Each row has a hidden stage along a path, written after it and counted from one end. A new block has a new path.
[  69    0 -284 -241   -2 -105  143  -27  219 -238 -299   26  -41  -90
   71  105  -16  171   11  165  282  195   -8  293   37   -6  139  204
 -201 -282  130  -36  -36  301  123  142  -23 -130   97  -80  261  -35
   54  -55  -46 -249  136  -83   71  162  239   61 -207]	27
[  16 -152 -195   41  124  -67   96 -130 -230  -97    2 -184  -96  -76
 -126    6 -278   -6    5    1  359  186   31   12 -191 -102  246   36
   85  118  228  -98  145  -70 -397  313  -34 -237   89 -116   51 -241
  -31 -167  106 -310  -24 -152  -73  591  161 -234  278]	28
[ -41  -62   96  170  138  -76 -212  -77   40  253 -100  102 -503  384
   -4   57  475  256 -127  -83 -210 -205    1  192  203  136  -52  208
 -267  133   58   52  222   85  -97  -56  173  -40  290   49  153    5
   59  -75  110  170   85   -8  -81 -233  266 -163   99]	17
[  12   -7  -70 -175   57  -43  160   49  -45  -48  -87  145   75   38
  -85   15  287  118 -319   61    3 -357   88   45  -21 -135  156  111
  -91  -44  -37  -56 -180  105   45 -283 -246  102  -53  143  -99  -51
   78    0   92   73  -44 -127   97   85  309  127   -2]	26
[  26  -76  286  -38 -212  -26 -234 -142   84   17   73  -70 -490  -17
  -32   34   26 -136  207    0  100   43   86  -16 -343   79    7  -45
 -126   31  336   13  124 -130 -109   24   19   53 -215  -11  -85   82
   -7 -243  -90  -62   93   -2  123  148  -13  -51  262]	13
[-118   28  206  -10 -119 -148  166   -9  -79  -68   24   -5 -102  345
  -77  160  387   54 -314   45  123 -380  121  156   18   34  262  -33
 -208   73   11  -75   38 -123  144 -133 -213  243  -97  304 -241   39
  278  -68  223   50  -53 -182  -43   56  235   60  234]	14
[ 340  181  231  205 -252   64  175  226 -100 -498  389  175   -5 -141
  -23  366 -141 -376   57  202  139  234  352 -134 -284  -38  233    5
 -134  352  158  -49   -4 -185  122  466  177  226 -376    6 -234  -49
    7 -113 -191   77   -8  -39  131 -108  180  -25 -109]	16
[ 233 -162  188    3   16  -27 -114  272  -92  -17  334   46 -100  -46
   44  313  201  -11   82   67  223  170  -16 -329 -149   12  233  294
  -43   51  -50 -117  112   95  258  166   82   30  -79  -51 -199 -269
  143 -158 -131   82 -106  -35  153  260   90  -18  132]	9
[  68   56  -55   82 -240 -204  241  -86   -7 -419   63  177   -4  -18
  111  -39 -354 -330   22  121  171  -11  131  212  -45   28  176 -263
 -393  375  174 -107  -65 -270 -192  356  -18  -83   -2  -97  -85 -121
   44 -283   50 -275  126 -165 -248  400  213 -106  251]	1
[-102   41   -5    4  131 -189   34  -60  163 -206   -4  -92 -162  -64
   17 -130  -60 -129 -191  -22   37    5   52  116  -34  -56   91  -83
 -117  124   49   23  149 -241 -100   68  196  -30    3   78 -201  166
  -21  -75  -16 -157   13  -83 -182  231  112  -64   83]	46
[-168 -153  -89   24  -64 -164  -89 -129   88 -151 -227 -316 -231  119
  -76   52  -68  148   39   45   63  108   -5  142  148   14  197 -212
  -80 -198  226 -156  215 -146 -128  267 -100 -187  192   48   59  -96
  171 -210  191 -348   -6 -180  -27  358  119 -109  199]	40
[ -81  254 -250 -111 -131 -113   98  -71   -3 -177   49  118  158   95
  135   22  -58   75  197  -31  172  360 -132  204  208  -19 -112  103
 -102   34  -20   40  199  -13   86  191   72 -367  201 -254  -26    3
  308  -10  -35 -154  202  -84  -74  159   10  -82 -190]	10
[ -73 -123 -122  -49   17 -115 -147  -38  133  101 -423  -51  135  -10
  -50 -380   35  360  -73  -61 -285 -107 -100  157   49   20  -62  -58
 -133   18   36  -74  -22   -6 -244 -160 -257 -180  277   39  236   82
 -146  -13  132  -47  102 -217 -199   69  234  -44  -16]	19
[-254   89  -44 -128  -95 -242  243  -94  -70 -270 -378   89  364  403
   53 -206  137  296 -222   29   66 -167  110  522  268  -55  108 -213
 -163  -41  169   13  -33 -216  -17  -22 -365  -94  105  251 -159  105
  283   -2  400 -132   90 -265 -158  268  316  -42   21]	36
[-333   25 -142 -129  -29 -176 -143  -65   74 -188 -162  -21  -67  312
   47  -43  418  117 -203  -35 -257 -364  -63  184  280 -139  -51 -196
 -109  -41  -92  -59   89  -52 -112  -22  -85  -91   88  114  -97   29
  120 -138  148  -35  177  -53   -6  113  325  162  -73]	23
[ 228  133  175  -44 -150  153 -121   18  149   34  209 -144 -222 -312
 -146   78 -208  -11  286   24 -134  360  -65  -96 -508  181 -104  320
  -48  -23   65  -44  214   47  299   57   86 -107 -162 -318  176  -34
  -82   12 -436  -38    5  203  -12 -352 -339   57 -214]	11
[  45    5  -40 -229   82  -74  -58  143 -261  -63    5  -44   -3   52
 -141  -44  207  126   32  -37  181 -144 -106  193  -56  109  128  259
   81  -68 -171 -121  -58  133  324  -42 -242  -46  -87   23   11 -297
  192  -86 -105  -44  -43  -89  178   35   -9   19   42]	36
[  31  -25  -26  -40  -22  -23  -36   91   18 -434 -246  136   20 -165
  -57 -213  -96  117   -2   91  -73   89  224  331  -88 -205  190 -253
  -10   -1  132   48 -195 -159 -285  179 -390    2 -130   78  126 -184
  -37 -140  -74 -128   49 -172  129  193  403   83  -21]	38
[ 166  -20  149   72   17   36  -80  324 -266  171   27  198   -4  236
  -86  147  414  273  -96   49 -195 -314  130 -102  114   64  131  381
 -144   12 -141 -107 -133  275  290 -129 -244  -55   10  -54   57 -421
  169  -79  -65  260 -146  -16  281 -151  228  -18  -42]	1
[ -21 -149  174   92  243 -129  248 -172   40   34  -47  -40 -107   46
   23 -176 -104  -34 -401    2  -46 -124  263  -66 -149 -176  126   -3
 -177  109  405  102   29 -285 -394 -147   10  -16  102  167 -360  299
  -48  -23  291   42 -101 -116 -257  429  208 -220  358]	24
[ 238  -76   -4   17   48   13 -235  297 -199  124   76  -26  116   36
 -124   85  406  220 -102   87  -74 -230   47 -284  -77  201   37  406
    0  177 -280 -217 -167  225  311   28 -111    7  -87  -83  124 -165
   12  -63 -191  317  -47 -103  228 -234  129   38 -174]	30
[ -92  148  487  332 -107   62   19   45  270   -7   37   62 -256   66
  -35  275  167  244 -191  -13 -389  148  280  182 -248  -55  181   78
 -201  149   47   83  320 -178   98  -15   85  244  -29  263   85   95
   28   96  -49   89  -52   18 -171 -280  265   82 -113]	31
[-265   92  218  -35  162  -98 -115  -39  167  156    0  -83    9  256
   -1  -49  522  227 -435  -38 -229 -376   -5   66 -156  -21 -110   99
  -18  137 -124   91  155   -3   39 -320  170  131 -110  295 -228  436
  -13   81  137  280  107   15 -176 -157  183  141 -155]	31
[-181   38   74 -182  211 -166   46   32   12 -181 -150  220  -47  191
    7 -262  438   60 -493  -63 -259 -565   80  309   79 -175   63 -111
 -136  119 -119   79  -98 -174  -44 -296 -164  163  -82  305 -282   31
  -29   -9   97  100   29  -34  -90   32  430  162   49]	9
[ 318 -250   77 -155 -135   20 -439  172  134 -157   71  -13  -45 -181
   70  -97   65    6  442   84 -108  377  -52 -346 -120   32 -152   89
  -34 -195  263  -28    3    8   24  230  -49 -174  -76 -284  -85   -6
  -42 -224 -259  138   71   46  244   40  -75    6  -92]	20
[-103 -207  290 -237  -59 -199 -280  -52   65  -65 -165  229  -88  328
  211 -230  380  139   15  -84 -223 -202   -3  175   37   50 -113  -69
 -236  -12  244   -2  105 -264  124  -95  -96  -47    5   95 -282  -22
   22 -184  132    3  104   75  -64  267  173    3  176]	31
[ -64   53  -12  -29   70   11   10   82  -26  139 -134  -11  -44  220
  -71  127  552  390 -266    9  -69 -276   51   37   90  -35  -10  300
  -59  -91 -112  -35  -44  254   46 -233 -170    1   -1  117   67   93
  127  101  -26  316   81 -121  152 -178  232  158 -201]	3
[  78  -35 -138  -87  -71 -153  109   88  -84 -326  -66  -78   35 -242
   38 -171 -170 -270  -42   20  228 -126   82  -53 -123  -86  107  -47
 -136  173   52 -178 -209  -65 -277   99 -151  -35 -165   15  -78   71
 -169 -153 -138  -80  136 -275   47  428  140   16  133]	16
[ 217 -110  -56 -139  186   82 -105  -32  -33   14  123 -195  -55 -380
  -93 -115 -204    6   78   23   52  324   39 -334 -366  -71  -85  203
  216  -32  179   -6  -37  -79 -128   70  -25 -190  -60 -193  -98  128
  -59  -18 -192   72    3  -57  142  195 -106  -89    3]	22
[-118   82  -75  -32  -11 -257  153  -81 -136 -416   16  -90   35  163
   60   -4    3 -176 -139  -68   48  -99  116  201   26   -4   91   26
 -113  238    0 -113   47 -289  140  389  104  -59  -19  103 -304   21
   93 -125  -56 -135  112  -96 -120  276  169  -35   11]	9
[  93 -129  194   97 -180  -29  -33  -18  110 -237 -113  -78  -56  -19
  -57  158   13  182   46   20 -291  121  191  134 -318   51  161  136
 -159   45  143 -145    5 -123  221  341 -134  117   -3  134  102  -86
  -29  -95 -168  -18   34  -36  -68  -48  218  125 -103]	19
[-303  184 -251  255  -17 -174  132 -217    1  289 -204 -303   44  345
 -212  -79   67  306 -189  -48  194  -96  -66  217  271   83   59   27
 -107   81   17   26  250  100 -344 -144   27 -257  346   37  146  301
  265   35  361  -82   23 -349 -266   22   74 -279   46]	45
[   6   68   55 -196 -375 -204   57   -2 -241 -256   15   86  183  256
  123  -95  133 -116  201  -16  460   -8   66   88  -25  130   -4   75
 -206  132  192  -97   21 -173  113  156 -200 -134 -263 -147 -258   -8
  152 -162  -92  -60  160 -128   68  375  -34  -40   95]	4
[-117   12 -223  148 -125  -33 -395 -257  285  294 -118  -13 -288  165
 -162  226  219  431  241   19  -68  221 -156  286  -41  159   22  178
  -60   25  -59   97  246  377   10  193  261 -140  359 -116  518 -106
  205 -221   43 -153  149  -40  -21 -234  327  -86 -204]	30
[ 191  242   78  -26 -100   32  442  122 -186 -460  178   30  119  -47
  -64  119 -183 -220 -212  241  233   50  282   26  -83  -47  184 -114
 -115  121  179  -67  -62 -272   31  157 -220   66 -284  -15 -225   63
  157   54   50    2  -41 -128   26  -28   29  -17    8]	20
[-257   96  -86  140   -6   -9 -189 -263  403  152 -171  -64  -93 -112
  -99  -19  264  231 -365  -65 -348  -64  245 -125 -279 -201  -81   49
   11  247  -32  112  130 -105 -313 -129  266   74  -25   95   86  448
 -259   72 -124   96  128  -63  -70  -56  465  139 -354]	29
[ 167    2  -10   75   81   53   88   97 -145   64  -85  -60  129  -28
  -79   89 -117  253  -58  111   34  128   69  -59  -74   47   56  161
    8   69  137 -120    4   90  -13  119  -41 -193   96  -31   94  -49
    1   47  118   36   15 -150   24   46  122 -178  -80]	7
[  16 -151  112  -39  231  -24  -65   48 -207 -253 -171  -56 -230  115
   15  -96   62  105  -80  -72 -250  -94    9  200   75  -58  -52 -134
   17   38  239 -151   97 -253 -198  218  -87 -125   75  183 -102 -113
 -132  -34  123   19  139  -45  -26  119  155  -87  129]	10
[-218  130  309 -194 -239  -53   48 -114   11  -58    7 -200 -184  286
   94  137  118   18   51   32  307   76  -33   75 -103   55  -86 -105
  -99 -177  390  -51  435 -177   18  -62   14 -144 -266    3 -268  234
  118    2  161 -135  170   56  -16  250 -209   -3   92]	2
[ 269   12  -21 -214   14   -1   87  116 -225 -302  171  233  -57 -116
   73  205  -61  -84   29  190  375  184  158   22 -191   38  200  169
  -39  135   44  -96 -103  -46  291  333  -93  -50 -190 -201  -23 -390
  138 -149 -147 -156   17   -4  242  297  197  -31   44]	20
[-203  -92 -210 -257  178 -119 -287 -135  107  -11 -110 -222    0   75
  -63 -299  293  247   31 -200 -306  -70 -393  116  136  -11 -299  -22
  139 -158  -93  -72  187  -93  -44 -118  -17 -242  240   43 -121  187
   75    5   21   60  177  -50 -164  -48 -124   99  -99]	37
[ 155  -12 -143 -242  136   66 -515   83  -20  508 -154   18   79  -84
 -205 -285  169  476  116  157   27  -36 -140  -82 -150  281 -160  265
  171  -66 -148   63 -185  399  203 -290 -171 -298    6 -343  365 -143
   89 -115  -38   62  -26  -31  326 -210   28 -141 -183]	41
[  97 -191   57 -130  181  -52  -85   -2   -6  138    4   40 -398  -83
   63   46   44   49   -1   44  272   34  -36  -15 -120   -3  126  151
  -94  -55  157  -15   24  135 -130  -91  -20  -80   72  -26   42 -118
   54 -168   70  -84   28  -99  113  408  144 -133  342]	21
[-148  -45  -62 -167   84 -214  -60 -141 -125  136   78 -188 -167  351
   38 -184  138   -1   -5  -29  256 -124 -174   24   95  144  -62  189
 -168  -77  117   10  274   17  -46  -67  -16 -388  103 -323 -135  -40
  221 -191  115 -142   -8   85 -149  339 -209 -188  278]	29
[-178   57  105  -31   33  -58 -109  -96  118   27 -223  -32 -398   38
   33  -42  201  152   15 -207  -14   56  -23  279  -29  -60  -76   90
  -64  -16  145   36  280  -37 -196 -101  138  -46   28  174   61  165
 -131   50  -86  -35  216  -79   -6   72  145  -21  -10]	3
[ 183  139 -161  147   34    9 -141   91  108  141   44  102  196 -121
 -161 -231   35  170 -124  112 -269  -46   24  -86  -69  160  -84  163
 -131  338 -246   32  -99   78  -10  -68    7 -127  100 -276  259   46
  -40  -10 -140  179  -35  -75 -145 -425  119  -62 -262]	35
[ -41  -28 -180 -101  158 -176  156   27   74 -234 -298  -19   76 -172
  -41 -179 -148   50 -154   47  221  -93   71  347 -129 -165  257   33
  -57  -51   64   27 -211  186 -186   -2  -82  -18  -25  198   42    1
  -84 -112   25 -215   49 -225    1  403  353    2    0]	45
[ -28   78  -30 -247    2  -34  124   36 -193 -389 -293   30   17  -36
    3 -100 -101   67  -85   75  182  -40  176  342 -143  -94  104  -90
   20  -12  196  -89  -83 -109  -64  184 -273 -115 -267   32   47 -191
 -134  -36  -45 -244  152  -58  170  314  263   45  -70]	6
[  34   36  156  128  212  -98   40   67   68  159  139   22 -356  140
   40    5  201  -97 -266   28  -48 -283   18  -29   75   64   10  189
 -300  127   28   44  115  106 -110 -246  237   -8   83   37 -111  179
   33  -61  104  181  -27  -12 -136  -80   29 -151  192]	31
[ 130   69  366 -157 -181  148  246   76  129 -187 -248   24   48 -221
  -79  -16  -92  166 -168  155 -109   20  361   80 -487 -125  119   41
 -127 -212  383  -11 -131 -100   63 -247 -443  174 -406  138    7  150
 -182  161 -110   31  -30   -3  127  -48  106  217 -152]	16
[-114   62  225   79  -54   52 -269 -157  101  416   85 -168  -24   74
  -97  -57  147  294  -67   -7 -127  125  113 -270 -387   48 -150  184
   73  147  106  140  235  -84  -82 -165   50 -144  -77 -160  -33  298
   31   15  -12  155    6   36  -29  -11    8  -83  -86]	17
[-255  -33  -63  286  -44 -239  198 -220   90  213 -199 -217 -285  404
  -71  133  210  126 -254  -38  199 -324   22  211  228   40  201   66
 -361   30  185  -54  194  173 -378 -152  109  -22  309  257   54  279
  172 -105  396  -42   44 -319 -255  203  213 -197  299]	35
[  68 -148   84   -6  -88  -80  123  177  -53 -346 -234   68  163   47
    9   31   78  170 -152   49 -196 -180   54  178   -8  -48  205 -114
 -208   74   63 -285  -59 -122   29  167 -296   68   14  234   14 -225
 -127  -37   81  -50   55 -160 -135  147  333  140    5]	8
[  -6  186  168  -59  135  111  119  -53  -76 -264   98   50 -125   -5
   98   96 -138   11 -126  102  -82  175  117  153 -160  -79 -166 -147
   53  142  265   -8  194 -299 -113  175  112 -156 -139   -3 -129  127
  -16   93  107    1  209   85  -53   28    5  -41  -96]	32
[-193   57   39 -210  -27 -148  -28  -66 -134  -70   10 -153 -149  107
  -52  -49  231  -74   19 -214  141 -220 -110  189 -155   -9   -2  204
   28  -16  -28  -81  131   16  100 -131    0    7 -145  164 -191   56
   43  -69 -104  -57  116  -55   43  186  -56   60   76]	28
[-287   84 -142   12  -78  -97  -17 -202  378 -110 -332 -114 -114   27
  -56    6  277  401  -83 -192 -295  168   30  380  -28 -137   24  232
 -114 -150  -76   61  233    9   10   11  -36   -6  210  125  270  177
   19  114 -244  -72  139  -70 -164 -125  279  245 -361]	28
[-213   34   77   98  -73 -136 -113 -192  224  211  -85  -25 -240  153
   29   35  255  251   21 -113   69   71   16  215  -54    8    9  181
 -147   22   53  132  154   84 -109 -149   85  -14  150  141   58  278
  220  -71   22   52  132 -192  -64  121  161  -37   59]	37
[ -20  -99  -92  -50  -74 -107 -472   38   79  214 -176   40   -6  229
  -40  -74  564  259   74  -62 -365 -404 -144  -26  155  163 -240  174
  -93   40 -137 -107 -144  303  126 -150   73  -33  143  110   70  140
   27 -174   13  315  204 -127  174 -303  209   41 -213]	31
[  -2    3  -35  -33  184  -96  108   22 -138 -287  132  224   -6  188
  115   79   73   22 -235  151   57   23  114  112  223 -122  136 -202
  -64  162   65   17   47 -275  -70  240  -38 -118  117    0 -244 -177
  298 -126  290  -63    5  -85  -39  312  335 -123  169]	31
[-105 -154  347 -213  172  -81 -263  -37  110   87 -189  100 -322  243
  123  -73  506  235 -248  -86 -369 -343   44  133 -104   66 -137  133
 -146  -24  129  -37  142 -136  229 -218   62   71  -51  210 -151   65
 -142  -15   39  121   96  171  -12  -17  189   88   19]	28
[ -67   97  145  -16 -297  -67  201 -126 -116 -124  209 -125  110  104
   11  123 -140  -35  110   23  234  188   52  -22 -209    0   63  -17
  -82   67  198  -73  131 -240   32  113 -207 -122  -89  -55 -264   97
  338  -77   64  -71   58 -147  -93  345 -141  -22  175]	11
[-207  142  -49  140  -11 -166 -210 -131  240  211 -115  -86 -183   64
  -40 -132  186  118  -69  -86   87  -77  -58  245 -151  107  -33  151
 -140  287 -123  130  183  190 -236 -103  310  -10   46   63  241  324
 -107  -87  -41   -9  200 -143 -190  -68  221  -78  -90]	32
[  84   67  -11 -121 -215   10   58   27  -62 -293 -228  229  277 -147
  -12  -94 -135  189   85  -13 -139  107  198  266 -356  -22   64  192
 -102  144   65 -128  -93  -85  211  186 -256 -104 -165 -137  223 -331
 -198  -10 -311 -203   75   45   12  129  228  140 -305]	35
[ 140  112  369   54 -265   55  -17  225    2 -215  -76   63 -155  -12
    6  207   95  122  221   16    3  197  223  238 -244   88  122  285
 -171  -76  156  -63   60   84  311  120 -121  114 -276   93  164 -102
   -2   -8 -310   45   56   -8  222 -182   32   89 -189]	36
[ 106  -59   11 -223   49  -64 -280  174  -70   44   82  -62  -19  -54
 -103 -154  135   -4  134   16   18 -163 -258  -39  -72  158  -41   73
   38  -43 -112 -122  -14  149  198 -144  -44  -85  -74  -43  -63 -126
   47 -168  -26    8   -2  -36  104  -49 -127  -25   61]	36
[-229   11 -274 -185    2 -213  263 -228   75 -271 -392  -61  -82    5
   63  -99   21   64 -203  -67  295  -92   59  402   57 -165  118  -47
 -148  -49  162  -68  -18  -56 -315   -8 -140  -50   73  204   54  196
  -28   -6   92 -247  237 -300  -82  481  324   52   71]	27
[ -94 -207   32   65   37 -133   63 -110  166   -1   11  -70 -366  -15
  -45   82  207 -119 -200 -102   75 -259  -31  -73  -61 -188  185  -35
 -199   10  178 -102  150  -33 -393 -218  122  149   50  273 -214  149
  -93 -115  116  -14   -1 -177 -147  363  185   40  337]	37
[ 300 -107  419  -46 -168   65  152  250 -107 -414  -22  159  -77  -81
   48   98 -127  -16  164   29 -140  104   25  222 -233   54  128  -42
 -246   12  306 -261   77 -212  177  178 -257  107 -153  154  -40 -290
 -157   -1  -69  -38   50   11 -109  -17  -28   81  114]	9
[-357  161   71  -30 -110 -178   87  -72 -207 -127  -86 -176  -42  251
 -110  -49  172   18 -205 -101   62 -397  120  307  -63  -92  172  -88
    0  103  -89  -40  -32 -106  -64  -75 -292   52 -161  288 -160   22
  214 -122   86  -85   72 -221   61  264  220   67  156]	11
[  32  152   35   20 -180  -57  -24   79 -286   99   79 -237  225   13
 -204 -238  -89   13  111  -44   99 -138    2   -6 -316  211   -7  290
  -14  208 -122 -100  -80   92   67  -71 -297 -161 -182 -187  107  -12
   58  -87 -189   56  -11 -133   -9  -50 -220  -76    4]	27
[ 172   -8   16   23  -90   12 -168  200  128 -174  -49  118 -145 -276
  -54  -56  157   74   79  -15 -117   49  109   56 -198   -9   91  223
 -140   87 -154  -58 -133   87   27   22 -167   97 -148  -54  270 -134
 -130  -74 -473  101   41  -97  148 -134  186  199 -166]	37
[ 316   41  -73 -126  -50  -20  204  310 -196 -575   22  300  222  -65
  120   40   57 -120   14   61    4   11   26   98  132   -6    6   71
 -197  160   25 -269  -79 -119  169  269  -77  -29 -103  -34  -88 -210
 -117   40 -159   71  132  -67    4  -47   99   85 -196]	33
